Here is a tiny trained network, its code and every weight. The questions are about switching its units off for an input and a class, where a switched-off unit gives its printed mean instead of its output.

import numpy as np


def w(rows, s, z=0):
    codes = np.array(rows[::2]) - 128.0
    scale = np.full(codes.shape[1], s)
    scale[-1] = z or s
    return codes * scale


def f(y):
    return np.maximum(y, 0)


def log_softmax(a):
    a = a - a.max(-1, keepdims=True)
    return a - np.log(np.exp(a).sum(-1, keepdims=True))


def net(x, mask):
    res = np.array(x, float).reshape(1, 3) / 4 @ E
    y = f(res @ A[0][:, :-1].T + A[0][:, -1])
    res = res + np.where(mask, y, B[0][:, -1]) @ B[0][:, :-1]
    return log_softmax(res[-1] @ U[:, :-1].T + U[:, -1])


A, B = {}, {}
E = w([
[119,134,127,105,151,113,130,115,249,124,87],'x0',
[172,154,89,28,167,161,108,91,107,128,112],'x1',
[185,115,68,180,130,128,153,112,121,123,62],'x2',
],0.014)
A[0] = w([
[132,128,146,152,155,131,120,124,133,130,133,250],'n0',
[108,127,159,215,109,109,127,137,142,127,165,82],'n1',
[128,137,122,121,139,137,119,124,187,127,114,83],'n2',
[118,124,147,102,110,121,141,118,214,129,107,111],'n3',
[99,133,143,91,125,114,118,138,130,129,170,65],'n4',
[136,131,126,126,117,121,127,124,185,124,127,90],'n5',
[165,122,121,187,115,121,138,139,127,126,93,115],'n6',
[81,140,170,77,130,115,134,137,130,98,183,106],'n7',
[72,130,205,89,112,129,124,137,141,143,181,94],'n8',
[89,128,168,247,153,117,142,123,172,118,148,110],'n9',
[171,140,100,15,140,125,130,122,102,129,104,112],'n10',
[108,124,152,172,129,129,130,147,140,122,136,76],'n11',
[94,116,160,87,121,139,124,123,152,153,178,113],'n12',
[129,132,119,112,96,115,141,132,136,127,128,253],'n13',
[130,136,124,154,119,124,125,131,5,130,170,65],'n14',
[160,127,115,83,144,138,131,131,113,120,147,89],'n15',
[163,139,82,178,124,118,128,127,127,123,80,66],'n16',
[115,109,149,156,131,154,139,157,127,138,121,125],'n17',
[172,126,80,163,126,135,133,123,138,130,70,116],'n18',
[122,126,120,124,142,125,126,132,184,141,113,103],'n19',
[127,132,128,128,140,128,135,142,240,127,105,122],'n20',
[141,109,96,39,149,138,129,132,117,127,107,87],'n21',
[127,125,152,154,131,133,139,133,15,123,150,113],'n22',
[146,114,108,139,125,140,150,128,129,133,94,83],'n23',
[120,129,127,114,135,122,129,121,210,118,117,79],'n24',
[164,161,112,63,102,117,127,108,120,125,120,78],'n25',
[94,141,141,190,93,112,128,132,152,139,133,100],'n26',
[167,134,85,172,135,118,122,118,111,133,96,91],'n27',
],0.017,0.014)
B[0] = w([
[4,155,92,131,150,133,81,162,79,96,150,234],'n0',
[134,121,130,111,84,136,117,115,186,147,118,211],'n1',
[169,125,140,133,118,115,126,136,104,143,129,175],'n2',
[157,126,131,139,105,112,132,133,77,134,125,217],'n3',
[191,138,139,116,169,124,129,115,158,124,131,170],'n4',
[158,131,133,130,105,122,134,122,106,126,124,168],'n5',
[153,122,136,122,176,135,145,118,156,119,132,188],'n6',
[176,119,121,150,201,138,120,139,145,124,111,219],'n7',
[154,118,137,123,200,132,164,119,151,113,135,235],'n8',
[119,118,139,123,84,151,123,126,189,158,126,241],'n9',
[98,121,146,130,82,137,120,131,197,146,129,249],'n10',
[137,112,147,126,105,124,142,123,164,150,124,164],'n11',
[154,141,132,133,173,143,135,113,134,111,131,205],'n12',
[6,133,65,132,139,122,88,150,81,68,145,238],'n13',
[193,128,140,122,87,83,147,138,79,146,122,242],'n14',
[143,121,126,125,101,125,123,121,169,141,111,171],'n15',
[179,118,140,126,182,129,158,126,150,121,130,181],'n16',
[125,141,113,120,109,123,121,125,155,123,115,164],'n17',
[155,138,132,130,192,140,126,125,142,112,135,206],'n18',
[150,119,126,141,112,109,137,131,102,139,127,180],'n19',
[166,131,134,118,91,124,124,120,59,126,129,244],'n20',
[128,123,135,126,86,143,136,123,179,150,128,205],'n21',
[164,137,128,135,89,131,118,119,55,129,123,245],'n22',
[156,130,139,133,163,127,143,123,139,137,118,154],'n23',
[179,140,132,121,103,106,143,130,96,146,124,198],'n24',
[135,105,138,128,97,144,145,117,168,144,126,181],'n25',
[122,122,142,126,97,141,136,121,175,141,126,196],'n26',
[165,126,143,125,186,127,124,125,143,124,132,181],'n27',
],0.034,0.016)
U = w([
[171,138,126,129,81,78,119,136,32,159,132,99],'0',
[94,102,136,112,78,155,110,111,204,185,123,110],'1',
[160,129,136,136,252,137,153,105,141,113,142,113],'2',
[32,160,62,134,139,115,78,160,80,110,153,254],'3',
[58,153,116,133,155,91,158,99,107,163,95,88],'4',
],0.011,0.0072)

Each question gives the input, the list of numbers given to net, and the class t.
The units are the neurons (one row each of A and B). Each row of codes is followed by its name. A weight is (code - 128) times the scale printed after its matrix; where a second scale follows, it is the last column's (A, B and U).
mask holds one flag per neuron, in row order. A switched-off neuron (its flag False) gives its mean, the last column of its row in B, instead of its output. The means were averaged over made-up inputs and are rounded, as every weight is.
A unit's drop is (log p(t) with every unit on - log p(t) with that unit switched off) / (log p(t) with every unit on - log p(t) with every unit switched off).
The circuit of an input: a set's keep is (log p(t) with only the set's units on - log p(t) with every unit switched off) / (log p(t) with every unit on - log p(t) with every unit switched off). Starting from the 12 units with the biggest drops (on a tie, the unit counted first), units are removed one at a time, each time the one whose removal leaves the highest keep (on an exact tie, the one counted first), for as long as the keep stays at least 0.8.
units of the circuit, in order: the units of the circuit, biggest drop first
k most important neurons: the k neurons with the biggest drops, biggest first
drop of u: that unit's drop, to one decimal
input [8,1,-7], class 0: units of the circuit, in order	[n20]
input [6,7,1], class 1: 2 most important neurons	[n10 n21]
input [6,-7,4], class 1: 4 most important neurons	[n9 n26 n1 n14]
input [-3,6,7], class 2: 2 most important neurons	[n18 n27]
input [3,3,-2], class 3: 3 most important neurons	[n14 n22 n9]
input [-1,-8,-8], class 1: 2 most important neurons	[n9 n1]
input [8,-8,-5], class 0: 4 most important neurons	[n20 n3 n24 n10]
input [5,-6,2], class 1: 2 most important neurons	[n9 n14]
input [8,-7,-6], class 0: 2 most important neurons	[n20 n3]
input [-1,-3,-3], class 3: 2 most important neurons	[n10 n21]
input [-4,2,-5], class 2: 2 most important neurons	[n20 n8]
input [5,-7,6], class 1: drop of n9	5.9
input [8,-1,-2], class 0: drop of n19	0.0
input [3,-7,6], class 1: units of the circuit, in order	[n9]
input [-2,-3,-1], class 3: drop of n10	0.1
